Each row comes from the steps of one path. Every step used is in the known rows, and no mark comes twice. Write the path behind each row, first mark first.
Each row is shifted at random along 6 fixed directions that mean nothing.
Known rows
F/G/W/E/R/S/J/Q/X/A: [ -80   30  236   96  -57    8   74   64   -1  104 -223   96  186   33
 -168 -145   46 -183   63   19   90  -26  -28 -123   65  -73 -110 -239
 -211   37   -8   66   58  193  -10 -118 -130 -271  214  -99  141  -70
 -137 -148  -94  -15 -104   15   36 -224  -62   91   82   11  -86  -86
  -10   35  224  -99  -61  263   39  141  203]
L/W/E/S/J/Q/X/A/V/G: [ -71  235  -93  108   51   74   52  177  300 -231 -132 -106  133 -452
 -124    1  127  144 -245  -71  192 -145 -143 -121  233   66 -118  107
  133 -147  -76  171  -42  167  -13 -177 -189 -108   90   71   53   41
 -364   52  125 -125  -27  118   12 -179 -136   32 -138   92   28   -1
  155 -154   75 -140   -6 -110  -22 -263   91]
L/J/E/R: [  38   34  153 -111  -20 -317   49   34 -281  321  198  138  144  284
  107 -129  -18 -156  181  346  -43  -49 -217   46 -119  -33  -20 -201
 -373   -1    8  124  318  -56   36  -56  214   72   34 -261  -44   41
  328 -116 -191 -174 -150   97 -136 -179    0  -69  268  137    7  215
 -463    7  370   94 -124  199  119  429  265]
W/E/R/S/J/Q/X/A/L: [-108  107 -110   70  100  152   16  -59  452 -402   38 -228   -3 -142
 -297 -115  -99  120 -363 -153 -297  158   16  126 -108   47  -14  134
  134 -106  107  -30 -120  -88  286  -55  -68   40   41  -80 -170   -4
 -190  222    9  -22   49   -7  -27 -121   72   -1   78  -96   73  214
  224 -266  -94 -199   64  -35  -13 -116 -143]
Q/S/J/L/W: [ 193    0   37  121  115  192  188 -118  -53  -33  118   24   35  -28
  -79 -128  -77   24  -44  103  -44  -72 -113  -13  160  -37 -128  143
 -141    1   72 -127 -119  100 -126  -43  -37   11   71 -191  -10  -38
  113 -123    2 -137   36  247  -20  -20  100 -277  136   78  -41 -142
  -14  -49  144 -112   20  -11    9   20  148]
L/W/E/R/Q/X/A/V: [  64   70   52 -153   97  -12  106    2   63 -100  139 -179   10 -133
    4  -74   57  209  -44  -70 -138  -26 -125   79  -29  -35  -45   25
 -273 -198  147  -52  158  303    1 -169   26 -138  108 -105 -173 -180
   36 -154   13   71   46   30  -99 -150  -55 -113   60  -25  100   84
    7   14 -134  -89  -90  205 -103  205  -48]
E/R/Q/S/J/L: [  44   22    3   12  -22   19  214   85  108  153  285  -48  198   -4
 -284 -164   54 -258   45   11  167  -43  -83  -90  306  112 -169 -150
   51  -87  -81  136  -34  136   20 -127   26 -115  152 -321  212  -82
  -42 -129   91 -132  -89  182  -37 -219   -1  -53  196  152  -91 -179
   43  -23  125   96  -54  -65    1  -73  181]
F/G/R/J/L/W/E/S: [ -83  -56  226  154  -20  -36  133   69  177  190 -127  295  320   71
  223  -45  220 -203  272   30 -172  -33   99  -59   32 -158 -133 -181
 -270  -66  -73   78  126  144  -76   -7 -101 -252  101    6  135  -89
  255 -107   -7 -329  -77   59  -32 -123 -170 -143  132  -92  -78  137
 -219  -17  375  161 -106  144  -68   -8  149]
E/R/Q/X/A/V/G/W: [ -29  -14  218 -161   62 -103   89   33  -64 -150 -168   56  235 -103
  -21 -130   92   38  157  -26  -48 -219   13  -57  -93  -53    3   45
 -144 -143   21   59  180   14 -116 -137 -124  -73  161  -25   13  -14
  -32 -200 -132 -114  -55  -44  -61 -243  -91  -51   76 -105   20   95
 -128   79   44    5  -92  104   88  133    8]
V/A/L/J/E/R/Q/S: [  23  154  -27  -28  -19   79  184  118  204  181  423  -89   -4  -25
   61  -64   51  -93  -27   -1  191 -154 -180   81  141   27 -164 -200
  -70 -139  -53   86  189   61  121 -277  161    0  136 -293  119   34
   26 -232   29  -66   25   65 -151 -181  -65  -39  102  185   35   74
  -72  -16   78   84 -113   -5 -107  127  193]
A/X/Q/R/E/S/J: [ -45  126  -96  -39 -150   29  107   59  261  -19  -62  -67   72 -212
 -129 -140   -5 -179 -166 -115  -74   -1  -36  -59  266  103   83 -137
   34  -95    3  -27  207 -110  156  -71   73  108   69 -109  -10    8
  -73  143  -27   36  -74   87 -133 -256   -8  131   73  -55  -47  144
  194 -143  -70   -5  -75  -87  101  -56   12]
E/S/J/Q/X/A/V/G: [ -34  163  -54   17   74   51   99  133   59 -186   10  -77   67 -292
 -214  -52   82  174 -171 -118   88  -64 -169  -25  155   52  -49  141
 -123 -126   57  187  -31  190  -29 -182   55  -62  144   57  -91   14
 -264  -59   19  122   36  105  -54 -122  -75  -57  -14  117   -6  -80
  164  -85    5 -211   16    8  -19  -38   30]
Q/X/A/V/G: [  53   93 -105   -7   88   45   48   32  -15 -400  -62 -150  103 -387
 -188  -68   88  355 -206 -176 -100 -157  -91   79 -124   57   93  325
 -180 -180  163   52  -24  138  -71  -65  209   93  -10  288 -250   67
 -169  -85  -86   25   69    0  -64  -39   42 -101   18    5   48  177
   93 -217 -126 -307   56  -59   81  125 -133]
E/S/J/L/W/G/V/A/X: [ 115   -4  194 -160   72 -214   92 -182  -39  -49   14   28  132  -13
 -183 -310 -238  138   82  354  185  -31  -12  -65  233  107 -147   43
  193   76  -37   75 -278 -239   53  -16 -204 -115   82  -10 -109  142
   40   11  -97 -217 -215  383  100 -150  256 -503  111  100  -18  -94
   55  167 -109 -101    7  -66  145 -157  267]
A/V/G/W: [  89   98   79   -1   51  -57  122  -35 -313 -205  -87   70   37 -145
  -35 -187  -61  131   11  103  -42 -307  -77  119  -88   30  -38  131
 -172  -77   91   17  164 -129 -135  -70  163  192   93    0 -117  120
  -43  -48 -115  -65   54  113 -149 -145   20 -133  117   58   62  268
 -367  -29   92 -100  -74  -54   81  173   54]
E/S/J/R/Q/X/A/V/G/F: [-166  -56  262 -150   52 -247   99  171 -104  230   11  202  397   71
  238  105  385 -191  299 -141  -99 -189 -106 -157   -5 -120  160 -154
 -663 -217   59  192  180  276 -112   29  -39 -148  136   20   14 -181
  215 -291 -168   76  -87  -39  -37 -186 -258   95  186  -85  -86 -199
 -152  -45  457  107 -166  300   66  184  -42]
Q/R/E/S/J/L/W/G/V/A/X: [  15   84   18 -169  -58   34  140   36  215  -12   48   -7  177 -266
   -6 -115  128    1   17 -116  -77 -126   15  144  216   71  -24 -100
 -130 -198   25  -22  -21  195  -14  -55 -151  -62   36   89   59    9
   -4  -64   30  -33  -66  244   -1 -176  -68  -71  132   -8  -16 -100
   36  -68   97   66 -131  -29  -10 -155   51]
S/J/R/E: [  18   39   34   19 -169 -150   57  -23  107    3  258  -83  123  -21
 -151 -158   -5 -161   63   -3  143   45  -14  -56   13   41  -46 -100
   54  -38  -17  199   80   80 -121 -136  197   15   60 -269   65    0
   54  -91  -36 -126  -63   60 -103 -205  -23 -120  186   45  -65 -118
  -78  -14   27   51  -20  -37  -68   47  195]
Q/E/R/S/J/L/W: [  -4  142 -101  158  -49  310  134    3  292  -95   45  -26  318 -252
  -75  -74  122 -153 -190  -94   66  -89  -20   49  132    1  -84   64
  -30  -30  -64 -119  -53  352 -151   50 -205  -36   -7  107  200   19
 -129 -114  148 -357  -47  213   99    1   46  157  157   30 -131 -218
   -6 -387  191 -104   88 -227   67 -114  137]
L/W/G/R/S: [ 113  -12  240  143 -251  -32  112  -60   96  182  327  208 -169   78
  112 -145   25   50  322  -70  -69  -46  153   80  139  -27 -222  -74
    1 -240   28  279  175   59  -16 -338  356 -174  166 -542  -73  -80
  129 -226  148   -4   -8  199 -337 -218 -170 -305  196   -4  141  432
   64  322  -19  253 -208  179 -141  -69  189]
F/G/W/S/E: [  18   78   79  210 -207  -39  100   18   44 -145 -329  179  206 -200
   60 -106  182 -203   54  -73 -234 -224   90   -5   63  -57   37 -149
 -140  -82  -11   95  112   78  -29   56  -15  -47   -5  134   46    7
 -169   18  -50 -205   15  -32  -69 -174 -143   98   95 -167    6  331
 -213 -169  271  -26  -69  -53   28  -77  -20]
A/X/Q/R/E/S/J/L: [  43  -98   72 -124   67  131  193  -11  129  160   93   89  169    2
  -79 -119   62 -209  158 -120 -216   98  -64  -54  255  -10   73  -79
 -279  -61   70  -46   51  -24  -36  -73   65  -72  124 -156    1 -140
  279 -103 -102  -37  -42   65  -80 -170  -47 -200   86 -106 -160 -189
  200   61   83   48  -63  187   20   44   36]
E/S/J/R: [  20  154 -158  133 -131  -58  106  -12  204 -247  143   -7   36 -117
 -161  -54   10  -32 -264 -183 -249   66   63  240  -55  114   40   38
   -2 -116   96   75   24  153   62   27  229   65   38  -89 -141   28
 -228  140   15  157  149  130 -119  -46   -6   69  284    8   20  155
  -63 -327  -54 -104   34  -93   11  -22  -79]
R/S/J/Q/X/A/L/W: [  -6   39  104 -119  128   82  140   51   39   16 -110  -27  -12   37
   -7   28   82    2   -4   69  -61 -129 -209 -182  118 -172   -6   -6
 -255 -220   41  -27  119 -114   66 -123 -626   77   79 -391   69  -73
  209  -33  -38  -29 -154   54  -65 -263 -147   57   71  -26   63   93
  112   30  346   44 -179  117  -77  111   16]
V/A/L/W/S/J: [  13   -9  140   11  120   -1   94  -89  134    9  112 -141    1  -79
    8  -39  -88   -3  137  203  -73  -28 -107 -158  113  -91 -193   56
   71  -59  -30  141  -70 -263   24  -82 -286  -15   94 -238  -35  112
  237  -23 -181 -274  -58  106  -77 -171   -1 -464  -21   20   29   60
   32   91    9   -7  -72   52 -209  -41  151]
G/E/R/J/L/W: [  30  171 -176  280   85  190   86  -87  356 -469 -183 -141   83 -276
 -139  -95  -24  157 -327 -115 -278   23  153  300 -125   -6  -81  288
   99 -147   87 -144   18  144   50  -14 -176   80  -34  -57  -11   99
  -87  154  108 -234  103  230  -48   14   72   41  184  -56   63  184
 -161 -384  -22  -80   70 -303  -13 -116  -73]
V/G/E/S: [-110   17  132   47 -152 -207   12   34  264 -119 -131  149  229 -124
   10 -199   93   41  132    6   26  -34  169 -105   41  -12  -87   43
  124  -85 -122  345   60 -133   56 -131  209 -257   64   92  -80  138
  -34  -18   -4 -229  -78   16 -149 -165  -75 -193   40  -98  -14  275
  -15   14   13   22    9  -83   17 -152   88]
F/G/E/R/S/J: [-104  107   70  251 -132   18   43 -119  103  -94  -78   85  207  -15
 -108 -298 -104 -113 -168  -45 -166  151  133  127 -158  -35  -52  -82
 -137  189   58  -63   54  213   42  116  381  -45   90  198  -27  141
 -148  -16  -49  -92   42  194   11   23  263   10  271   -9 -143   41
 -269 -324  -18 -196  131  -55  126   92  171]
E/S/J/R/Q/X/A: [ -52   37   94  -56  -44 -205   56   26   95  -42  -52 -137  203  -25
 -293 -173  -53  -70 -142  100  232   31  -62 -214   94  -13   -6 -105
   -4   43  -29  103  -79  107  118  -34 -186 -188  120  -53  -26  -22
  -96  -47 -112   63 -181   62   62 -194  125   79  141   37  -87 -141
  230  -79  -69 -174   57   12  178   74  143]
S/J/E/R/Q/X/A/L/W/G/F: [-103  123  102  106   69   51  -49    9  -53   77    0  -54   26   37
  140    4   28 -113  -68   21 -251 -144 -107  211  -46   -5   74   59
 -368 -199  121  -68  140  163  214  -50 -167  173   33 -326  -61  -26
  120   19   19  -37  -80  209  -75 -199  -64  114  180   82  150  249
 -271 -131  375   41 -183  120  139  115    9]
Q/S/J/L/W/G/R: [ 124  -12  115  133  -96   24  130   29   51  208  259  166   60  -22
   60  -82  105 -154  214  -10 -207 -133   16   55  246  118 -177  -52
  -72 -203  -23  107   35  141  -48 -138   90  -61   91 -398  127  -87
   61 -136   94 -180  -16  240 -151 -196 -132 -212  204   57   53  266
  -41   82  245  221 -181  120  -35 -104  158]
E/R/Q/J/L/W/S: [  26  175  -34  149   73   19  196   69   86  -71  -49   47  205 -106
   49  -60   63 -168 -215   70 -218 -190  -95   70  110  -40  -24  -65
 -175  -82   34 -136   53  117  135   77 -164   11   -3    2   47 -125
   -8  126   13 -142  -55  250   -2  -70    8  197  268   25  -16  224
 -196 -361  319  -28  -68  -94  147   16   24]
J/L/W/G/V/A/X/Q: [ 331  115  -55 -166  161   -1  193  -14 -191  -63 -252   69   16 -162
  -11   -9   99   75  -41  -41 -217 -251 -172  150  157  132  184    1
 -417 -267  221 -241  170    5   73  -61 -234  146  -33  -94 -183  -57
   15   24 -119  150  -55  317    3 -129   16  -74  164  100   35  337
  -71  -82  108  -80 -187  109  137  327  -77]
F/G/R/E/S/J/Q/X/A: [ -76   79  107   68 -108  -34   80  136  105   46 -178   41  176  -92
 -164  -91  166 -146  -27 -134  107   44  -34 -107  143  -23  -11 -136
 -266  -63   14  107   74  380   -1 -167 -136 -268  148   17   98  -92
 -176 -157  -39   98  -97   32   11 -164  -92  123   85   15  -80  -78
  182  -35   94 -133  -29  162   -8   95  108]
R/E/S/J/Q: [ -48   92   61   11  -83 -165   66  -27  229 -165 -190   99  261    5
  -38 -147   41 -147  -73   66   -7  127  -11 -188   88  -53   57 -110
   -1   46  -20   85   26    9   54  -37 -163 -135   20  -99  -10  -91
  -94  154  -24 -109 -114   88   45 -135  -29  -40  195 -106 -101 -137
  -24 -141  180 -102   74  -76   76  -34   83]
A/V/G/E: [   6  153  -83   -2   13 -167   37   17    9 -331  -76   -9   27 -281
  -34 -193   10  188 -139  -45 -212 -146   16  196 -122  112   29  144
  -82 -188   94   68  180 -100   60  -75  320  166  -35  124 -180  125
  -97  152  -10  -41   94   69 -208 -161   16  -55  104  -12  102  513
 -298 -188    9  -45  -66 -149   -1   38  -83]
L/W/E/S/J/Q/X/A/V/G/R: [ -43   53  108   73   85  -45   34   52  349 -183 -166  121  323 -249
  165    0  220   51  -19 -173 -259   15    5 -108  -16  -35    0   53
 -156  -81   15   14    6  284 -102  -41  -90 -269   78  192  -25 -126
 -181  -66  -37 -174   40   18   82  -52 -134 -136   -8 -186  -48    6
   62 -169   78  -95   32  169   17 -147    3]
L/W/S/E/R/J: [ -64  -37  259  133  -95  -81   14 -116  159   95  151  -24  167   93
  100 -172  -86 -118  224  224  -71  107   53 -149   21 -178 -236 -114
   87   68  -72  205  136  -70  -37  -98   65 -103  130 -241  -12    8
  234 -120  -69 -403 -130  100  -77 -171   -9 -307  116  -63  -30  -24
  -82  115   91  114   -8   14  -77  -64  285]
F/G/V/A/X/Q: [ 288  135 -198   22 -106   77  239  100  158 -175 -288 -114  165 -389
 -222   27  340  184   -3 -446  212 -226  -48  -91  250  186  188   20
 -122 -276   87   48   56  323  -64 -184   53 -176   42   16  -17  -48
 -377 -275  -67  105   -4   96   -3  -50  -89 -140  -53   78  -48   30
  288  -87 -347 -246  -24   23  -45  194 -101]
A/L/W/S/J/E/R/Q/X: [ -25   74   89   39   43  -53   37  -53  320 -185   48  -61  159    7
  -34 -203 -110  -14 -152  114 -101   28  -34 -141   27  -59  -19  -11
  185   24  -44    4 -118  -61  198  -93 -174  -65   62 -233  -18  -78
   -5  122   19 -303 -145  110    2 -173   57  -97   40  -99   23   27
  -12 -131   49  -18    5  -45  140 -196  119]
W/G/E/S/J/Q: [ -90   82   72   64 -146 -252    2   31  348 -146 -289  185  295  -33
   33 -125  138 -122   34   21 -235   88  107 -143  143   42   51 -118
   90  -61  -82  217  -17  -37  179  -21 -147 -239  -14 -197   35  -72
 -167  252   30 -180 -101   93  -20 -207 -146  -64  186 -163  -30  155
  -73 -116  263   31    1  -13   69 -165   21]
V/G/E/R/S/J/Q/X/A: [-177  108  101  -35  -51 -184  -13  174  155  -33 -282   32  276 -140
 -191 -113  123 -179  -97   16   70  -47  -36 -169   47    1  -18 -166
  -73 -114  -68  161  160    0  137  -89 -270 -107   77   28  134   63
 -172   54  -62  -58 -220   31   29 -304  -62  333  123  -12  -62  133
   49 -167  295    7  -81    5  141   12  111]
S/J/R/Q: [ 111    0  103   98 -105 -177  113  -50  129   91  194 -161  223   63
 -223 -206  -26  -90  120   37  416   75  -39 -297  161   15  -55 -119
  180  108  -77  256 -108  193  -89 -164  186 -294  151 -442  127 -102
  -65 -271  -44 -140 -112  137   12 -144   82 -303  122  109 -146 -394
   70   99 -201  -51   95   12   34   33  327]
E/R/S/J/Q/X/A/V/G: [-126   -6  256 -185   41 -148   61  102 -139  203  143   88  382   13
  -72 -145   84  -81  179  152  270  -31 -215 -294   67  -33  -85 -147
 -215   72  -73  238   60   77 -165  -83    5 -148  200   68   96    5
   10 -295 -149 -196 -263   84   97 -186   20 -106   93  103 -184 -331
   39   65  241  -77    4  161  123  165  324]
F/G/W/E/R/S/J/Q/X/A/V: [-138    3  163  -86  -80  -92   96   30  196 -117   -4  114  172  -73
 -165 -150   34  -43  126  -20   74  -32   79 -124   96   82 -139 -149
  186  -78  -98  146  -27   -2  -46 -148 -187 -167  206 -153  157  -72
 -214  -12    3 -190 -104  -66  -43 -319 -118  -94   19  -99   16    4
  122  154   65   18  -76  122 -103 -140   86]
X/A/L/J: [  26   53 -272  138   61  143  126   54  569 -404 -116 -314   -1 -296
 -191  170  258  361  -61 -321 -228 -101   32  -16    6  -45   71  388
  143 -415   27  221  -64  -60  124 -109 -253    1  -94 -308  -14   65
   25  -66  -54 -181  143 -146 -238  -91 -207 -171  -38 -159  180  366
  298 -151 -146  -44   14 -104 -230  -91 -308]

Which path is each row?
[   1   57  169  -79  152  -35   50  -54  191  -59  112  -60   25   16
   52 -130 -127  -72  -66  127 -188   22  -94   -7  -39 -101  -77  -71
  -57  -45   48  -58   20  -71  165 -171 -216   -7  109 -217  -77  -21
  144   57  -70 -133  -66   91  -21 -207   25 -159   45  -37   46   54
 -105  -31   60   27 -102  110   -9   -1  119] : V/A/L/W/S/J/E/R/Q/X
[ -66   -8  117 -340   71 -318   85    2  -82 -115   22   17  138   29
 -165 -149  -57   67    1  247    2   16 -160 -203  107   64    2  -44
  -75  -55    6   93  -35 -171   81  -25 -324  -17   96  -78 -140  -77
   21  130 -139    2 -202    5  -14 -266   23 -135  119  -41   20   -5
  176   83   99 -127  -35   91   38   93    6] : E/S/J/Q/X/A/V
[ -60   56   42  112  -22   51   -3 -109  301 -288 -225  210  263 -150
  111  -98   36  -87  -98   44 -424   10  154   95  -22  -55   50  138
   26  -58    6  -75  -72    0   35  116 -288   74 -116   72  -29   54
   56  256   76 -363  -63  214   44  -87   14  -64  243 -185  -13  209
 -173 -277  342    8   33 -189  180 -210   -5] : R/E/S/J/L/W/G
[ 151  -51  248  112    6  -94  128  -64  178    9  -12   29  326   89
   75 -126  102   37   95  -19  -41   43  -54 -367   77 -236   51 -113
 -221  116   49   79 -194  353 -109  -46   31 -463  109 -191   -6 -292
   99 -292 -128 -121  -61   96   74    4   -6 -216   99 -169 -173 -467
   56  -68   40 -118   84  245  134   46  186] : L/W/S/J/R/Q/X
[  90  -19  107   32  105    7   87 -156  149  -96  115   12    5   50
  -64 -192 -184 -163   25  130 -116  -45   61   14   99   18 -139  125
  224  -60  -14 -109   28 -114    6 -180  -81  124   57 -415   45  -42
   90   40  121 -312  -48  158  -57 -241   79 -246  127  -12   74  174
  -54  129   52  151  -56  -91   -8 -165  132] : S/E/R/Q/J/L/W
[  13   85   85  -69  101 -150   85  170 -353   55  -41   25  118  -89
   11   65  257  109   86  -50  100 -301 -247  -21   63   57  126   65
 -557 -293  157  202  155  168  -40 -145   56   -9   70  -83 -122 -112
    3 -199 -119  155  -90   72 -115 -161 -188   77   94  127   75   52
  -86  -10  343 -100 -174  174   68  290  -55] : J/Q/X/A/V/G/F
[  10   13   80   60  -24 -121   34  -64  466 -332   11  157  -43 -160
  -34 -101   29  120    5 -192 -222   32  179  -47   27  -21  -31   54
  216 -208   30  162   35  -97   48 -256   69  -22   40 -184  -78  -51
 -159   31   67  -92   83  -79 -170 -249 -105 -102   15 -281  127  362
  288   93  -30  138  -33   -9  -65 -392  -49] : L/J/Q/X/A/V/G/R/S/E
[-140  160   60  191 -144  -14   76  141  173   31 -161   95  226 -171
  -55  -90  137 -335  -25  -74 -135 -195   28   20  -10  -46 -142 -249
  -89 -139  -63  120  300   19   22    8   45   73  102  -30  173  121
 -111   76   37 -139   -1   79  -88 -279 -153  303  187   -6  -40  269
 -379 -291  360  172 -159  -64   45  -87  113] : V/G/W/E/R/S/J
[  20   72   41   84  223 -202  -15  -91  -83 -352 -133   12  -43  -62
  -94  -60 -127  375 -144  120   -9 -127  -37   12  -68   81  113  350
   -8 -104  163  101 -115 -220  138 -123  107   97   -8 -141 -289   25
  -83   86 -184   -4    5  125 -134  -78  117 -171   53   -1  168  252
   20  -12   53 -208   26  -27  198    5  -58] : L/J/Q/X/A/V/G/F
[  40   66   66  -64  -96  -75  145  -48   53   26  177  151   42   95
   53 -195 -109 -144  -50   -1  -93   -5  -54   20  118   41   72 -110
 -147   25   76  -59  191 -191   51  -88  379   88  109  -75 -171  -82
  115   17  -94   68  -36   76 -138 -144   48  -67  206  -47  -76  148
   67  -13  -25  -55  -43   87  127  168   76] : A/X/Q/J/R/E/S
[  16  116  -20 -159  -92  122  181  156  152  243   37   19   65 -153
   41   57  231 -386   63 -255 -207 -120 -144   47  214   21   51 -307
 -418 -319   81  -69  481   26   28 -126  -38  128   86 -126   77  -48
   87  -81  -43  143   21  -15 -147 -321 -219  260  157  -18  -56  206
   14 -134  133  159 -279  161 -121  254  -53] : V/A/X/Q/E/R/S/J
[  11  130  -32   56  -92  -39   92  -71  226 -307  -75  140  214 -119
  -34 -185   84   53 -122  -60 -232  -76  138  161   28    0  -19   20
 -105 -112   41  -76 -119  364   43   51 -124   -6  -46   66  -96  -70
 -129  168  173  -48  -16  352    8  -44    1  -42  292  -23    0   55
 -205 -267  319   -6   16 -160   64 -233   -8] : R/E/S/J/L/W/G/V
[ -95   74   41  -35  215  -55  135   61   58 -248  -86   24  106 -199
 -287 -140  -77 -146 -132   66 -232 -127   -4  105   81   56  -91   19
   47 -154   22   -7  -42 -155  134  -24 -364  109  127  -19   52    9
  -87  246  -58  -62  -16  130  -56 -311   -2  113  130  -26   40  227
  -87 -127  216   72 -130  -72   77 -222  -42] : E/R/Q/X/A/V/G/W/S/J/L
[  28   59  103 -106 -249 -111  126   42  181  163  258  190  257   -5
   52 -160  129 -167  203 -114  118 -169  -11  -45  152  133  -49 -316
  -72 -106  -68   77  119   81   15 -149  293  -39  118  -76   12  -62
  -59 -153   25 -108 -196  111  -25 -220  -88 -150  178   54  -88   58
   97   49  104   76 -112  137   52   59  190] : W/G/V/A/X/Q/J/E/R/S
[-165  -18  259  -87  -51 -167  -24 -106  100 -196   67  123  207  -67
 -111 -323 -202   48   19  207   70  -63  134  -43 -156   32 -190  -45
  257   76  -81  108    0 -301   20  -45  136  -41  150  199 -116  145
  -77   31  -95 -316 -166    0  -24 -232  162 -120   86 -105   -1  232
    4   35  -13  -63   21  -39  183 -111  189] : Q/X/A/V/G/W/E/R/S
[ -57   20  149 -223  105 -130   45  -92   13  -93  -77  209  144   94
  206 -150  -95 -175   44  274  -87 -110  -27  -58   29   34   71 -139
  -57   43  -24 -229  -32 -235   85  -41 -372  119  -30   19    2 -122
  -11  223 -176 -198 -123   78   34 -232   51 -215  102    5   -1  216
 -188   25  417  -24  -95   40  -57   45  100] : F/G/V/A/L/W/S/J/Q/E
[  99   52 -113  163 -107  187   50  -59  368 -135   82 -301  150 -354
 -195 -145  -68  123  -70 -125  417   12  -34 -133  146  131  -24   50
  322   62  -52   43 -108   -7  -67 -246  237  -38   86 -120   22   84
 -119 -170 -102 -285 -104   -7   16 -102   87 -390 -163   61 -110 -296
  443   17 -427 -247  145 -121   22  -11  240] : V/A/X/Q/R/J/E
[ 130   31   96    7  -22   63   80  -90  253   20  108   99  -31 -199
    7 -158 -124 -218   59   32  -53  -47   58   16  310  195 -117  -47
  262 -125  -26  -84   90 -272   32 -238 -104  110   73 -258   92   57
   22   50    3 -258  -88  226  -63 -302   54 -254   61  -20   19  302
  199  151  -69  162 -156  -47   31 -188  191] : V/A/X/Q/S/J/L/W/G/R/E
[-135  129   37  102 -149 -212   21  -18  145 -132  377   62  -52  -93
 -140 -322 -284   40  -51  234  349   -8   78   89   71  175 -304    8
  491   14 -160  282   35 -308   87 -270  339  164  181 -137  -91  199
 -105  184  120 -231 -117  158 -217 -277   73 -292   47  175   95  312
   10  144 -115   72  -18 -280  -20 -329  313] : A/V/G/R/J/E/S
[  38  225  -62  125  122  102  114   64   77 -347 -169   -2  -59 -260
  -36  -60   22  166 -238 -173 -200 -246  -40  304 -139  -60   13  145
 -219 -206  145 -109  212  186   15 -195   32  150   94  -69  -48   38
 -176  -19    3  113  232   42 -182 -152 -107  180   64  -23  140  294
 -286 -186   74  -43  -89    4   52   43  -77] : L/J/E/R/Q/X/A/V/G/W
[ -40  258   24  260  -16  197  160  177  212    0  -18  -31  282 -262
  -64  -69  217  138 -148 -155  234 -167 -165  -24   91 -114 -186 -137
 -284   22  -15  170   32  510 -117 -105  181 -365  192  155  140   -2
 -289 -375   22  -91   53  135   39   42  -83  223   30   73 -136 -313
  -59 -288  157 -217   84   86   81   47  237] : L/J/Q/X/A/V/G/W/E/R/S
[   3   22  194  106   83   21   59  -39  150   16   64  -89  -76   15
   53 -100  -60  -35   47  117 -181   31  -96  -94  142 -161 -163  -76
 -117  -78   42   74   70  -77  112 -198 -254  -60  131 -322  -51 -127
  165  -33  -57 -121  -63   50 -100 -231 -101 -153   -5  -77   80  162
  153  133  167   64 -115  148 -151 -105  122] : G/R/J/Q/X/A/L/W/S/E
[-122   40  200 -131  -72 -227    7  -15  154 -141  147  107  179  -93
  -87 -281  -93   70   12  127  294   76   46 -122   79   83 -126    5
  201   53  -91  234  -27  -60   -9 -239   87 -219  165  136 -105   18
 -158  -63  -27 -166 -202   76  -18 -173   79 -204   39  -23  -34    2
  264  151 -118 -117   70  -42   92 -145  227] : J/Q/X/A/V/G/R/E/S
[   6   12   64 -180  -49 -168   15 -116   24    8  -34  105   83  -66
  -43 -228 -256 -277  -99  224   55  -21  -74  -87   31  137  111 -245
  115   85  -10 -216  139 -508  149   -8  -51  349   10  -37  -60  130
   75  271 -219 -136 -240   28   19 -342  211  -65   96  -25  -68  230
   98  -31   45  -33  -77  -54  247   84  198] : V/A/X/Q/R/S/J/E
